Below are the code and all the weights of a small trained network. Each question names an input and a target symbol and asks about switching units off, where a switched-off unit gives its printed mean instead of its output.

import numpy as np


def w(rows, s, z=0):
    codes = np.array(rows[::2]) - 128.0
    scale = np.full(codes.shape[1], s)
    scale[-1] = z or s
    return codes * scale


def f(y):
    return y / 2 * (1 + np.tanh(0.7978845608 * (y + 0.044715 * y**3)))


def softmax(a):
    e = np.exp(a - a.max(-1, keepdims=True))
    return e / e.sum(-1, keepdims=True)


def log_softmax(a):
    a = a - a.max(-1, keepdims=True)
    return a - np.log(np.exp(a).sum(-1, keepdims=True))


def net(x, mask):
    ids = ['βγημξπψ'.index(c) for c in x.split()]
    T = len(ids)
    res = E[ids] + P[:T]
    q, k, v = (res @ M[0].T for M in (Q, K, V))
    z = softmax(np.where(np.tri(T) > 0, q @ k.T / 3**0.5, -1e9)) @ v
    res = res + np.where(mask[0], z, O[0][:, -1]) @ O[0][:, :-1]
    y = f(res @ A[0][:, :-1].T + A[0][:, -1])
    res = res + np.where(mask[1:9], y, B[0][:, -1]) @ B[0][:, :-1]
    return log_softmax(res[-1] @ U[:, :-1].T + U[:, -1])


Q, K, V, O, A, B = {}, {}, {}, {}, {}, {}
E = w([
[130,227,194,179,110,93,130],'β',
[95,63,86,193,163,158,178],'γ',
[88,63,94,209,151,95,64],'η',
[110,215,114,198,75,206,75],'μ',
[118,205,67,156,192,125,144],'ξ',
[77,217,138,6,129,96,69],'π',
[76,213,82,100,58,250,192],'ψ',
],0.017)
P = w([
[59,83,172,121,126,97,188],'0',
[114,201,9,62,42,82,244],'1',
[105,189,124,190,228,224,22],'2',
[65,65,183,108,126,103,188],'3',
[165,137,53,77,68,76,153],'4',
[122,159,116,161,196,189,30],'5',
[61,65,193,99,116,103,184],'6',
[181,108,51,73,42,61,96],'7',
[137,151,129,146,190,189,49],'8',
[54,52,195,96,122,101,175],'9',
[195,113,72,80,3,65,58],'10',
[143,127,157,125,172,187,72],'11',
],0.013)
Q[0] = w([
[2,190,179,183,155,116,57],'head 0',
[100,111,175,98,80,106,183],'head 0',
[23,87,138,131,115,98,106],'head 0',
],0.011)
K[0] = w([
[183,120,140,98,95,92,61],'head 0',
[41,158,248,27,135,151,156],'head 0',
[39,62,115,38,165,100,85],'head 0',
],0.012)
V[0] = w([
[91,172,97,70,167,94,68],'head 0',
[95,138,145,225,182,30,158],'head 0',
[2,74,86,140,83,170,117],'head 0',
],0.0085)
O[0] = w([
[99,53,2,78,123,150,99,254],'head 0',
[98,129,159,146,109,64,95,145],'head 0',
[160,71,118,126,83,167,153,163],'head 0',
],0.014,0.0055)
A[0] = w([
[205,26,102,223,148,79,191,204],'neuron 0',
[150,92,222,107,106,27,122,2],'neuron 1',
[163,109,75,218,146,142,99,52],'neuron 2',
[183,175,139,161,167,138,10,72],'neuron 3',
[139,143,203,213,169,168,83,27],'neuron 4',
[123,164,79,107,174,129,90,121],'neuron 5',
[254,81,96,69,68,103,119,14],'neuron 6',
[77,86,182,156,229,88,176,98],'neuron 7',
],0.011,0.0044)
B[0] = w([
[139,191,168,87,108,113,49,176],'neuron 0',
[164,76,100,170,192,194,128,194],'neuron 1',
[125,145,119,116,124,94,254,184],'neuron 2',
[178,91,135,75,178,148,95,229],'neuron 3',
[67,132,165,82,107,91,152,196],'neuron 4',
[141,139,205,166,120,146,148,255],'neuron 5',
[119,152,119,202,186,133,148,203],'neuron 6',
[184,180,135,54,175,59,107,170],'neuron 7',
],0.012,0.0085)
U = w([
[144,133,175,65,105,133,133,19],'β',
[132,218,82,57,85,80,154,109],'γ',
[109,2,115,67,107,103,148,201],'η',
[183,70,190,72,87,161,180,45],'μ',
[148,82,160,185,163,131,148,173],'ξ',
[193,67,119,142,137,169,62,81],'π',
[87,140,177,211,85,149,116,254],'ψ',
],0.0091,0.0047)

Each question gives the input, a string of symbols that net reads in full, and the target symbol t.
The units are the heads (3 rows each of Q, K, V and O) and the neurons (one row each of A and B). Each row of codes is followed by its name. A weight is (code - 128) times the scale printed after its matrix; where a second scale follows, it is the last column's (O, A, B and U).
mask holds one flag per unit, heads first, then neurons. A switched-off unit (its flag False) gives its mean, the last column of its rows in O or B, instead of its output. The means were averaged over made-up inputs and are rounded, as every weight is.
A unit's drop is (log p(t) with every unit on - log p(t) with that unit switched off) / (log p(t) with every unit on - log p(t) with every unit switched off).
The circuit of an input: a set's keep is (log p(t) with only the set's units on - log p(t) with every unit switched off) / (log p(t) with every unit on - log p(t) with every unit switched off). Starting from all 9 units, units are removed one at a time, each time the one whose removal leaves the highest keep (on an exact tie, the one counted first), for as long as the keep stays at least 0.8.
circuit, biggest first: the units of the circuit, biggest drop first
unit that matters most: the unit with the biggest drop
k most important neurons: the k neurons with the biggest drops, biggest first
input β β β γ ψ μ γ ψ, target ψ: circuit, biggest first => neuron 3; head 0
input β β ψ π β β, target β: circuit, biggest first => neuron 3; head 0; neuron 4
input ξ π β μ η μ μ β, target ψ: unit that matters most => neuron 3
input β ξ π π β μ, target μ: circuit, biggest first => neuron 3; neuron 2; neuron 4
input ξ π β ψ ψ, target ψ: circuit, biggest first => neuron 6; head 0; neuron 3
input β μ β π β γ β β β ψ β β, target β: circuit, biggest first => head 0; neuron 3; neuron 4
input ξ π ξ β β β μ ξ η, target η: 2 most important neurons => neuron 2; neuron 6
input β ξ ξ β β η, target η: circuit, biggest first => neuron 2; head 0
input μ μ β ξ γ η β π μ β γ, target ψ: circuit, biggest first => head 0; neuron 3
input ξ γ ξ ξ, target γ: circuit, biggest first => neuron 7; head 0; neuron 1
input η π β γ β μ β γ, target ψ: 2 most important neurons => neuron 0; neuron 3
input β β β μ μ π, target π: 2 most important neurons => neuron 2; neuron 4
input ψ μ ξ μ β β β β, target π: 2 most important neurons => neuron 1; neuron 2
input ξ μ ξ, target μ: unit that matters most => neuron 2
input μ β ξ β β π π π, target ξ: circuit, biggest first => neuron 6; head 0; neuron 5
input μ β μ η ψ η ξ π γ, target γ: 2 most important neurons => neuron 0; neuron 2
input π β μ γ β μ β β β β π, target ψ: 2 most important neurons => neuron 6; neuron 5
input π η μ β μ β ξ ψ μ π ξ, target ξ: 4 most important neurons => neuron 6; neuron 4; neuron 7; neuron 5
input μ ψ β β μ π β β β μ η, target γ: 4 most important neurons => neuron 0; neuron 2; neuron 5; neuron 1
input μ π μ β β π ψ ψ μ, target β: 3 most important neurons => neuron 3; neuron 4; neuron 1
